[[ 17  20 -13  17  19 -14 -12 -13  -9  21  17 -15]
 [ 32 -16   4 -14  33   7   3   6   4  36 -12   5]
 [-24  17  15  13 -24  14  17  14   7 -27  12  17]
 [-21  24  10  18 -21   7  11   9   6 -24  16   9]]
The second entry on the diagonal from the top-right corner -> -12
Which number is the largest entry in the last column?
Answer: 17
The smallest entry in the last column: -15
Which number is the second entry in reading order?
Answer: 20
The third entry on the diagonal from the top-right corner: -27
Which number is the third entry on the main diagonal?
Answer: 15
Which number is the largest entry in the first row?
Answer: 21
The largest entry in the first column is 32
The top-left entry is 17
The last entry, reading row by row: 9
Which number is the 2nd entry on the main diagonal?
Answer: -16
The entry just left of the largest entry: 4
The entry directly below -15 -> 5
Which number is the 3rd entry in reading order?
Answer: -13
Which number is the entry just right of 3?
Answer: 6
Which number is the entry in the bottom-left corner?
Answer: -21
The fifth entry in reading order is 19
The entry just left of 21 is -9
Which number is the bottom entry of the column that holds the smallest entry?
Answer: -24

W =
[[-17 -22  17  15  22 -19]
 [ -2  -6 -21  -2  29 -13]
 [  0  -5   2  -1   9 -25]
 [ -8 -19  11  18   2 -15]
 [-23  11 -14  -7   1  20]
 [  2 -18  22  23  15   5]]
Read off the entry just left of -21.
Answer: -6
The bottom-right entry -> 5
The last entry of the smallest entry's row: -25
The entry in the top-right corner is -19
The entry just left of 23 -> 22
The entry in the bottom-left corner is 2
Read off the smallest entry in the first column.
Answer: -23
Read off the entry in the top-left corner.
Answer: -17
Read off the maximum.
Answer: 29
Read off the entry directly above the smallest entry.
Answer: -13
Read off the entry just left of 18.
Answer: 11
Read off the entry just left of the smallest entry.
Answer: 9
The entry directly below the smallest entry -> -15
Read off the second entry in reading order.
Answer: -22
The entry directly above 0 is -2

Read these off the grid that follows.
1) What is the entry directly above the smallest entry?
2) What is the largest entry in the first column?
3) What is the entry just right of 27?
4) What is the entry in the bottom-left corner?
5) What is the entry in the top-right corner?
6) What is the first entry in reading order?
7) What is the last entry, reading row by row?
8) What is the entry just left of -34?
[[ -8  -4   9 -13  -8 -17]
 [ 21   1  19   7 -11   2]
 [-14  -6  14  13 -23  10]
 [ 27   3  16  11  -7   6]
 [ -1  -8 -14   0 -18 -34]]
1) 6
2) 27
3) 3
4) -1
5) -17
6) -8
7) -34
8) -18

Read these off the matrix that follows.
1) Report the entry just right of 1.001.
2) Report the entry just left of 1.816.
3) Report the entry just right of the largest entry.
array([[-1.326,  0.781,  2.121,  0.081, -0.146, -0.108,  1.489,  1.050,
         2.352,  0.111,  2.408,  0.769,  1.945],
       [ 1.463, -1.129,  0.805,  0.616,  0.208, -0.393, -1.169,  1.001,
         0.648,  1.328,  1.231,  1.999, -0.375],
       [-1.349, -0.602, -0.761,  1.088,  1.857,  2.447, -0.551,  0.761,
         1.414,  0.587, -0.249, -0.243, -0.612],
       [-0.134, -0.075, -0.954, -0.678,  1.925,  0.880, -0.579, -0.725,
         1.621,  0.996, -0.891, -1.142, -1.074],
       [ 0.715,  2.207,  0.169, -0.968, -0.814, -0.719,  2.836, -1.318,
         0.990,  0.372,  0.362,  0.280,  1.805],
       [ 0.135, -1.662, -1.350,  0.382,  0.697,  0.619, -1.720,  0.528,
         0.685,  1.816, -0.580,  0.629, -1.402]])
1) 0.648
2) 0.685
3) -1.318

X = 6535  7634  5917  6918  3259  6430  2367  3641  4433  7936  5075
The last entry -> 5075
The entry just left of the centre entry is 3259
The third-last entry is 4433
What is the third entry from the left?
A: 5917
The second-last entry is 7936
